Below are the code and all the weights of a small trained network. Each question names an input and a target symbol and asks about switching units off, where a switched-off unit gives its printed mean instead of its output.

import numpy as np


def w(rows, s, z=0):
    codes = np.array(rows[::2]) - 128.0
    scale = np.full(codes.shape[1], s)
    scale[-1] = z or s
    return codes * scale


def norm(h):
    return h / np.sqrt((h * h).mean(-1, keepdims=True) + 1e-5)


def f(y):
    return np.maximum(y, 0)


def softmax(a):
    e = np.exp(a - a.max(-1, keepdims=True))
    return e / e.sum(-1, keepdims=True)


def log_softmax(a):
    a = a - a.max(-1, keepdims=True)
    return a - np.log(np.exp(a).sum(-1, keepdims=True))


def net(x, mask):
    ids = ['ΘΛΠΨαγδεζημξφω'.index(c) for c in x.split()]
    T = len(ids)
    res = E[ids] + P[:T]
    r = norm(res)
    for j in range(3):
        rows = slice(2 * j, 2 * j + 2)
        q, k, v = (r @ M[0][rows].T for M in (Q, K, V))
        z = softmax(np.where(np.tri(T) > 0, q @ k.T / 2**0.5, -1e9)) @ v
        o = O[0][rows]
        res = res + np.where(mask[j], z, o[:, -1]) @ o[:, :-1]
    y = f(norm(res) @ A[0][:, :-1].T + A[0][:, -1])
    res = res + np.where(mask[3:7], y, B[0][:, -1]) @ B[0][:, :-1]
    return log_softmax(norm(res)[-1] @ U[:, :-1].T + U[:, -1])


Q, K, V, O, A, B = {}, {}, {}, {}, {}, {}
E = w([
[119,103,148,145],'Θ',
[122,107,139,136],'Λ',
[126,94,151,127],'Π',
[107,126,145,134],'Ψ',
[141,94,144,140],'α',
[120,107,163,137],'γ',
[107,140,97,98],'δ',
[118,149,138,164],'ε',
[157,124,125,159],'ζ',
[189,152,219,193],'η',
[138,251,36,117],'μ',
[96,242,139,99],'ξ',
[220,151,87,83],'φ',
[181,181,177,15],'ω',
],0.024)
P = w([
[105,142,125,154],'0',
[181,161,166,161],'1',
[95,132,118,165],'2',
[208,174,171,158],'3',
[87,121,118,172],'4',
[241,237,157,175],'5',
[83,116,114,178],'6',
[253,248,165,201],'7',
[65,98,119,186],'8',
],0.0061)
Q[0] = w([
[163,182,198,93],'h0',
[96,117,152,140],'h0',
[202,188,144,53],'h1',
[249,213,205,159],'h1',
[52,80,146,142],'h2',
[221,147,153,130],'h2',
],0.013)
K[0] = w([
[186,235,152,74],'h0',
[136,141,71,146],'h0',
[218,204,169,40],'h1',
[196,231,88,118],'h1',
[71,83,105,117],'h2',
[194,251,135,106],'h2',
],0.012)
V[0] = w([
[179,166,207,51],'h0',
[85,3,58,143],'h0',
[122,45,165,68],'h1',
[208,80,64,119],'h1',
[142,126,196,209],'h2',
[201,173,146,152],'h2',
],0.011)
O[0] = w([
[188,165,237,68,189],'h0',
[31,65,62,125,1],'h0',
[175,17,184,76,66],'h1',
[254,106,82,152,140],'h1',
[102,107,194,190,212],'h2',
[209,19,79,215,217],'h2',
],0.0083,0.0073)
A[0] = w([
[28,54,101,132,115],'n0',
[147,42,136,115,15],'n1',
[69,136,57,11,3],'n2',
[98,121,164,147,234],'n3',
],0.011,0.0037)
B[0] = w([
[210,162,139,130,231],'n0',
[134,120,90,65,142],'n1',
[119,222,55,5,141],'n2',
[130,109,73,97,255],'n3',
],0.013,0.0043)
U = w([
[43,38,139,171,152],'Θ',
[69,90,59,91,254],'Λ',
[121,43,149,22,161],'Π',
[23,145,167,91,210],'Ψ',
[141,22,77,113,142],'α',
[69,75,229,97,176],'γ',
[108,171,86,33,200],'δ',
[39,163,125,200,152],'ε',
[131,85,48,230,101],'ζ',
[134,113,220,205,90],'η',
[132,227,39,157,52],'μ',
[103,246,182,91,89],'ξ',
[230,126,59,87,95],'φ',
[176,154,202,7,76],'ω',
],0.018,0.0092)

Each question gives the input, a string of symbols that net reads in full, and the target symbol t.
The units are the heads (2 rows each of Q, K, V and O) and the neurons (one row each of A and B). Each row of codes is followed by its name. A weight is (code - 128) times the scale printed after its matrix; where a second scale follows, it is the last column's (O, A, B and U).
mask holds one flag per unit, heads first, then neurons. A switched-off unit (its flag False) gives its mean, the last column of its rows in O or B, instead of its output. The means were averaged over made-up inputs and are rounded, as every weight is.
A unit's drop is (log p(t) with every unit on - log p(t) with that unit switched off) / (log p(t) with every unit on - log p(t) with every unit switched off).
The circuit of an input: a set's keep is (log p(t) with only the set's units on - log p(t) with every unit switched off) / (log p(t) with every unit on - log p(t) with every unit switched off). Starting from all 7 units, units are removed one at a time, each time the one whose removal leaves the highest keep (on an exact tie, the one counted first), for as long as the keep stays at least 0.8.
units of the circuit, in order: the units of the circuit, biggest drop first
top k neurons: the k neurons with the biggest drops, biggest first
which heads matter: for each layer, one digit per head in row order, 1 if its drop is at least 0.15 and else 0, layers parted by /
input δ Θ δ Π, target δ: which heads matter -> 101
input ε μ Π δ, target μ: which heads matter -> 110
input μ ξ δ Ψ, target ξ: units of the circuit, in order -> (h1; h0)
input ζ ξ γ ζ φ φ Λ γ, target φ: units of the circuit, in order -> (h1)
input Ψ η δ, target δ: which heads matter -> 100
input γ ω η Θ, target ω: which heads matter -> 100
input γ ω Λ Λ, target ω: which heads matter -> 100
input η Θ δ, target δ: top 2 neurons -> (n2; n3)
input γ α ζ Π, target ζ: which heads matter -> 110
input γ δ γ ε Θ Π ζ δ Π, target Π: which heads matter -> 111
input φ ζ Λ φ η φ α, target α: units of the circuit, in order -> (h0; h1; n0)
input ζ γ ζ γ, target ζ: units of the circuit, in order -> (h0; h1)
input γ ξ Ψ δ, target ξ: which heads matter -> 010
input α ζ Θ α, target ζ: units of the circuit, in order -> (h0)
input δ γ ε Λ, target ε: which heads matter -> 111
input ζ μ γ ζ Ψ Θ Θ, target Θ: which heads matter -> 111
input Ψ Ψ Θ γ ξ γ α ω ε, target ε: top 2 neurons -> (n0; n3)
input α Θ ε Ψ, target ε: units of the circuit, in order -> (h1; n0)
input Ψ ε Λ Π η δ φ ζ Ψ, target Ψ: units of the circuit, in order -> (h2; h0)
input ω ξ ε Λ, target ξ: units of the circuit, in order -> (h1)
